Here is a tiny trained network, its code and every weight. The questions are about switching its units off for an input and a class, where a switched-off unit gives its printed mean instead of its output.

import numpy as np


def w(rows, s, z=0):
    codes = np.array(rows[::2]) - 128.0
    scale = np.full(codes.shape[1], s)
    scale[-1] = z or s
    return codes * scale


def norm(h):
    return h / np.sqrt((h * h).mean(-1, keepdims=True) + 1e-5)


def f(y):
    return y / 2 * (1 + np.tanh(0.7978845608 * (y + 0.044715 * y**3)))


def log_softmax(a):
    a = a - a.max(-1, keepdims=True)
    return a - np.log(np.exp(a).sum(-1, keepdims=True))


def net(x, mask):
    res = np.array(x, float).reshape(1, 5) / 4 @ E
    u = 0
    for l in range(3):
        y = f(norm(res) @ A[l][:, :-1].T + A[l][:, -1])
        res = res + np.where(mask[u : u + 14], y, B[l][:, -1]) @ B[l][:, :-1]
        u += 14
    return log_softmax(norm(res)[-1] @ U[:, :-1].T + U[:, -1])


A, B = {}, {}
E = w([
[119,168,110,147,157,223,2,30],'x0',
[126,127,128,127,125,128,128,129],'x1',
[125,128,123,126,133,131,129,128],'x2',
[45,125,172,178,204,98,95,99],'x3',
[156,200,197,64,173,133,96,177],'x4',
],0.0055)
A[0] = w([
[137,98,78,147,147,176,154,136,150],'0.n0',
[152,164,101,80,124,190,53,56,87],'0.n1',
[78,134,132,126,146,115,129,94,79],'0.n2',
[154,182,155,71,132,156,112,140,2],'0.n3',
[61,46,134,233,186,84,117,82,104],'0.n4',
[102,130,94,130,85,150,129,165,192],'0.n5',
[96,132,92,139,105,159,74,3,36],'0.n6',
[105,166,174,63,140,100,150,155,65],'0.n7',
[69,80,181,126,156,71,124,154,6],'0.n8',
[134,108,114,132,112,64,134,133,209],'0.n9',
[110,168,101,170,105,188,82,86,108],'0.n10',
[97,157,159,106,167,88,106,155,27],'0.n11',
[134,219,137,108,149,215,49,81,14],'0.n12',
[32,154,198,143,253,78,113,148,29],'0.n13',
],0.0061,0.0027)
B[0] = w([
[156,59,214,99,99,95,150,136,154],'0.n0',
[175,115,40,166,166,134,112,139,252],'0.n1',
[145,113,166,172,115,34,131,126,133],'0.n2',
[158,153,137,55,103,81,76,154,145],'0.n3',
[50,137,14,68,119,105,26,140,237],'0.n4',
[178,91,152,65,111,162,139,144,163],'0.n5',
[114,112,231,150,78,124,140,38,242],'0.n6',
[155,174,218,109,141,185,154,65,163],'0.n7',
[163,145,103,193,138,60,237,137,156],'0.n8',
[118,38,74,97,131,146,130,147,177],'0.n9',
[178,213,130,170,176,169,149,59,217],'0.n10',
[68,181,178,183,122,136,253,127,142],'0.n11',
[158,91,49,95,179,40,98,221,255],'0.n12',
[155,105,223,216,26,170,219,180,239],'0.n13',
],0.0049,0.0043)
A[1] = w([
[110,73,107,41,130,156,100,121,113],'1.n0',
[56,117,85,160,200,34,122,94,102],'1.n1',
[165,131,81,219,89,185,95,46,134],'1.n2',
[187,119,62,102,67,136,132,92,155],'1.n3',
[156,179,204,145,208,176,106,199,81],'1.n4',
[137,172,137,155,182,228,86,102,94],'1.n5',
[189,151,130,153,220,178,91,53,80],'1.n6',
[121,119,143,107,167,36,150,164,163],'1.n7',
[87,144,100,156,104,96,167,150,37],'1.n8',
[115,158,218,56,65,183,160,123,4],'1.n9',
[192,177,136,2,134,165,125,159,61],'1.n10',
[49,168,196,162,176,80,71,96,90],'1.n11',
[104,80,124,53,91,118,169,179,96],'1.n12',
[73,153,147,163,202,117,112,132,37],'1.n13',
],0.0074,0.0035)
B[1] = w([
[141,106,145,170,62,93,212,139,151],'1.n0',
[66,149,129,194,172,120,62,169,181],'1.n1',
[127,126,213,32,232,204,165,89,254],'1.n2',
[149,100,202,163,185,164,192,92,223],'1.n3',
[200,48,44,152,2,69,190,93,189],'1.n4',
[148,61,95,102,47,26,161,174,188],'1.n5',
[68,121,144,130,29,154,183,194,221],'1.n6',
[135,158,162,134,180,217,92,112,186],'1.n7',
[112,109,74,62,165,141,85,177,136],'1.n8',
[3,125,135,70,215,119,166,165,152],'1.n9',
[66,174,108,110,197,107,74,112,207],'1.n10',
[178,113,183,198,136,64,67,65,179],'1.n11',
[115,92,58,144,36,80,107,82,207],'1.n12',
[190,148,137,132,36,73,181,91,138],'1.n13',
],0.0063,0.0054)
A[2] = w([
[189,110,126,227,68,71,106,115,93],'2.n0',
[81,137,67,72,207,119,167,111,36],'2.n1',
[76,135,71,190,102,56,94,132,130],'2.n2',
[97,146,60,51,96,67,131,180,46],'2.n3',
[135,65,121,93,86,138,159,77,40],'2.n4',
[36,119,83,137,134,99,105,198,2],'2.n5',
[53,170,113,38,189,100,131,140,36],'2.n6',
[167,201,134,155,189,84,109,181,126],'2.n7',
[147,147,64,42,119,149,95,186,127],'2.n8',
[254,168,102,183,107,97,48,149,157],'2.n9',
[78,204,227,85,110,77,190,172,74],'2.n10',
[40,59,138,152,77,141,154,81,131],'2.n11',
[119,139,24,68,151,113,61,100,233],'2.n12',
[202,190,165,117,87,35,125,111,84],'2.n13',
],0.008,0.0043)
B[2] = w([
[100,113,108,55,48,94,161,56,216],'2.n0',
[72,119,99,50,52,143,52,86,153],'2.n1',
[144,87,115,48,160,171,188,137,213],'2.n2',
[74,114,179,103,139,196,53,16,209],'2.n3',
[185,133,60,97,70,85,176,146,180],'2.n4',
[55,98,38,88,203,219,76,192,157],'2.n5',
[122,80,78,47,50,167,169,48,170],'2.n6',
[236,167,99,162,109,170,131,152,156],'2.n7',
[108,198,120,150,160,169,21,77,211],'2.n8',
[224,119,3,104,135,152,158,169,209],'2.n9',
[106,215,161,168,87,117,105,140,206],'2.n10',
[182,149,106,148,141,83,97,173,253],'2.n11',
[126,218,192,202,119,93,148,220,247],'2.n12',
[111,42,113,138,167,130,196,197,165],'2.n13',
],0.0074,0.0045)
U = w([
[226,9,20,91,18,22,232,115,236],'0',
[14,241,146,2,12,181,34,40,25],'1',
[7,23,24,151,213,106,62,236,203],'2',
[34,218,226,219,17,31,225,219,59],'3',
[233,27,216,41,213,239,201,1,23],'4',
[253,230,4,103,167,205,26,188,3],'5',
[45,50,214,231,236,56,17,27,147],'6',
],0.0087,0.0034)

Each question gives the input, the list of numbers given to net, and the class t.
The units are the neurons (one row each of A and B). Each row of codes is followed by its name. A weight is (code - 128) times the scale printed after its matrix; where a second scale follows, it is the last column's (A, B and U).
mask holds one flag per neuron, layer by layer. A switched-off neuron (its flag False) gives its mean, the last column of its row in B, instead of its output. The means were averaged over made-up inputs and are rounded, as every weight is.
A unit's drop is (log p(t) with every unit on - log p(t) with that unit switched off) / (log p(t) with every unit on - log p(t) with every unit switched off).
most important unit: the unit with the biggest drop
k most important neurons: the k neurons with the biggest drops, biggest first
top k neurons in layer l: the k neurons of layer l with the biggest drops, biggest first
drop when u is switched off: that unit's drop, to one decimal
input [-1,-3,5,2,8], class 3: most important unit	1.n9
input [5,0,4,-5,0], class 4: 4 most important neurons	(1.n3, 0.n6, 1.n2, 0.n4)
input [5,5,-6,-8,-1], class 4: 2 most important neurons	(1.n3, 1.n2)
input [1,-4,3,3,-7], class 6: 3 most important neurons	(0.n12, 0.n6, 1.n6)
input [-4,7,5,6,0], class 2: 4 most important neurons	(0.n4, 2.n5, 1.n8, 0.n6)
input [-1,0,-4,3,0], class 2: 2 most important neurons	(0.n4, 1.n8)
input [1,3,1,7,2], class 0: 2 most important neurons	(1.n2, 1.n11)
input [-8,-2,8,0,4], class 1: 2 most important neurons	(1.n3, 0.n13)
input [0,8,-4,1,-2], class 2: 2 most important neurons	(0.n4, 1.n1)
input [5,-7,-8,1,2], class 0: 2 most important neurons	(0.n6, 0.n4)
input [5,3,4,2,-1], class 6: 2 most important neurons	(1.n2, 0.n6)
input [-3,5,-5,1,-7], class 2: top 2 neurons in layer 0	(0.n4, 0.n13)
input [1,0,3,-4,-8], class 4: 2 most important neurons	(1.n2, 0.n12)
input [8,-7,0,-8,-7], class 4: most important neuron	(1.n2)
input [1,2,-7,-6,-2], class 4: 2 most important neurons	(0.n12, 1.n3)
input [-1,-7,7,-1,4], class 1: drop when 0.n7 is switched off	0.0
input [8,-1,-5,-8,-4], class 4: drop when 1.n2 is switched off	0.8
input [8,-2,-4,-8,-5], class 4: drop when 1.n2 is switched off	0.8
input [-2,-3,-3,0,6], class 1: top 3 neurons in layer 1	(1.n9, 1.n10, 1.n3)
input [-6,3,-5,-7,2], class 1: most important unit	1.n10
input [1,-4,0,-7,-7], class 4: top 2 neurons in layer 1	(1.n3, 1.n2)
